[[110 121 147 109 117 139 120 124 142 145 148 127]
 [147 133 149 120 148 124 127 118 116 141 138 146]
 [131 119 144 130 131 129 144 135 130 120 127 132]
 [125 118 135 122 131 146 107 116 149 111 142 128]
 [136 144 121 146 127 148 143 116 135 146 149 108]]
->
[[127 110 121 147 109 117 139 120 124 142 145 148]
 [146 147 133 149 120 148 124 127 118 116 141 138]
 [132 131 119 144 130 131 129 144 135 130 120 127]
 [128 125 118 135 122 131 146 107 116 149 111 142]
 [108 136 144 121 146 127 148 143 116 135 146 149]]

[[129 116 127 132 117 123]
 [106 116 111 154 126 121]]
->
[[123 129 116 127 132 117]
 [121 106 116 111 154 126]]

[[131 122 128 145 149 137 124 125 132 131 123 139 114 114]
 [122 119 126 131 133 125 143 131 120 120 123 131 130 125]
 [127 132 130 120 121 122 135 127 124 125 134 122 137 131]
 [130 123 124 134 134 132 120 134 131 132 120 133 121 122]
 [138 129 148 129 131 147 122 109 134 130 134 129 118 125]]
->
[[114 131 122 128 145 149 137 124 125 132 131 123 139 114]
 [125 122 119 126 131 133 125 143 131 120 120 123 131 130]
 [131 127 132 130 120 121 122 135 127 124 125 134 122 137]
 [122 130 123 124 134 134 132 120 134 131 132 120 133 121]
 [125 138 129 148 129 131 147 122 109 134 130 134 129 118]]

[[128 111 124 143 134 112 130 127 129 130 130]
 [124 115 129 150 126 113 128 132 128 123 137]
 [122 132 133 128 122 131 125 130 132 128 128]]
->
[[130 128 111 124 143 134 112 130 127 129 130]
 [137 124 115 129 150 126 113 128 132 128 123]
 [128 122 132 133 128 122 131 125 130 132 128]]

[[116 122 117 118 134 128]
 [120 124 115 125 114 138]
 [115 121 127 136 152 136]
 [118 116 125 131 146 138]
 [114 117 152 120 121 129]
 [112 120 126 131 148 139]
 [117 129 130 142 132 147]
 [108 140 148 111 118 125]
 [111 119 113 120 140 129]]
->
[[128 116 122 117 118 134]
 [138 120 124 115 125 114]
 [136 115 121 127 136 152]
 [138 118 116 125 131 146]
 [129 114 117 152 120 121]
 [139 112 120 126 131 148]
 [147 117 129 130 142 132]
 [125 108 140 148 111 118]
 [129 111 119 113 120 140]]

[[154 134 149 109 138 102 108 137 119]
 [140 148 123 108 137 102 101 130 142]
 [126 143 122 103 145 117 127 141 150]]
->
[[119 154 134 149 109 138 102 108 137]
 [142 140 148 123 108 137 102 101 130]
 [150 126 143 122 103 145 117 127 141]]
---
[[127 128 126]
 [128 121 136]
 [128 126 144]
 [128 147 132]
 [128 136 122]
 [128 108 125]
 [128 124 138]
 [127 138 134]
 [127 119 122]
 [128 125 124]
 [128 129 127]
 [128 128 104]]
->
[[126 136 144 132 122 125 138 134 122 124 127 104]
 [128 121 126 147 136 108 124 138 119 125 129 128]
 [127 128 128 128 128 128 128 127 127 128 128 128]]

[[131 131 124 133 126 130 125 144 113 112 139]
 [142 138 122 117 136 139 119 136 119 124 123]
 [140 142 127 108 132 142 128 125 122 134 115]
 [112 129 143 132 105 127 149 119 127 131 129]
 [117 123 133 142 116 121 136 132 123 119 141]]
->
[[139 123 115 129 141]
 [112 124 134 131 119]
 [113 119 122 127 123]
 [144 136 125 119 132]
 [125 119 128 149 136]
 [130 139 142 127 121]
 [126 136 132 105 116]
 [133 117 108 132 142]
 [124 122 127 143 133]
 [131 138 142 129 123]
 [131 142 140 112 117]]

[[142 127 115 124 148 129 110 135 130]
 [138 136 126 117 133 136 126 129 123]
 [123 133 134 125 119 131 135 123 128]
 [133 124 121 131 137 126 119 135 126]
 [124 120 129 128 133 122 127 115 144]
 [120 122 134 125 128 124 131 108 149]
 [117 110 125 153 127 110 125 136 131]]
->
[[130 123 128 126 144 149 131]
 [135 129 123 135 115 108 136]
 [110 126 135 119 127 131 125]
 [129 136 131 126 122 124 110]
 [148 133 119 137 133 128 127]
 [124 117 125 131 128 125 153]
 [115 126 134 121 129 134 125]
 [127 136 133 124 120 122 110]
 [142 138 123 133 124 120 117]]

[[126 106 146 140 142 119 134 121 123]
 [137 145 119 124 121 126 136 119 119]
 [141 119 116 136 134 130 132 117 124]
 [125 149 129 120 119 128 128 132 130]
 [145 115 116 138 136 127 136 111 120]
 [116 127 145 128 131 126 125 136 134]
 [143 116 116 138 136 128 136 113 121]
 [124 110 135 137 140 130 123 132 136]
 [131 111 128 138 139 129 127 125 131]]
->
[[123 119 124 130 120 134 121 136 131]
 [121 119 117 132 111 136 113 132 125]
 [134 136 132 128 136 125 136 123 127]
 [119 126 130 128 127 126 128 130 129]
 [142 121 134 119 136 131 136 140 139]
 [140 124 136 120 138 128 138 137 138]
 [146 119 116 129 116 145 116 135 128]
 [106 145 119 149 115 127 116 110 111]
 [126 137 141 125 145 116 143 124 131]]

[[119 153 136 102]
 [135 137 102 132]]
->
[[102 132]
 [136 102]
 [153 137]
 [119 135]]

[[138 139 119 123 135 137 117 138 119 121 137]
 [111  99 120 138 140 110 120 131 121 148 132]
 [ 99 137 138 120 103 138 145 113 123 139 136]
 [110 121 138 148 111 106 140 138 118 133 138]
 [132 133 123 119 134 137 126 100 155 124 105]
 [137 110 126 134 138 103 126 131 140 120 104]]
->
[[137 132 136 138 105 104]
 [121 148 139 133 124 120]
 [119 121 123 118 155 140]
 [138 131 113 138 100 131]
 [117 120 145 140 126 126]
 [137 110 138 106 137 103]
 [135 140 103 111 134 138]
 [123 138 120 148 119 134]
 [119 120 138 138 123 126]
 [139  99 137 121 133 110]
 [138 111  99 110 132 137]]
---
[[152 125 135]
 [155 131 132]
 [153 126 135]
 [155 129 133]]
->
[[155 131 132]
 [153 126 135]]

[[157 103 130]
 [147 119 125]
 [125 126 144]]
->
[[147 119 125]
 [125 126 144]]

[[116 103 149 129]
 [123 100 147 131]
 [124 110 142 135]]
->
[[123 100 147]
 [124 110 142]]

[[101 120 147 140 102]
 [138 133 125 134 138]
 [128 153 118 133 125]
 [111 137 130 151 121]]
->
[[138 133 125]
 [128 153 118]]

[[111 134 140 127 112]
 [121 154 126 131 142]
 [132 142 113 138 144]]
->
[[121 154 126]
 [132 142 113]]

[[120 127 132]
 [119 144 139]
 [150 140 130]]
->
[[119 144 139]
 [150 140 130]]

[[108 154 116]
 [130 154 118]
 [128 140 126]
 [127 154 118]
 [148 122 141]]
->
[[130 154 118]
 [128 140 126]]

[[135 125 129]
 [146 115 115]
 [104 128 105]]
->
[[146 115 115]
 [104 128 105]]
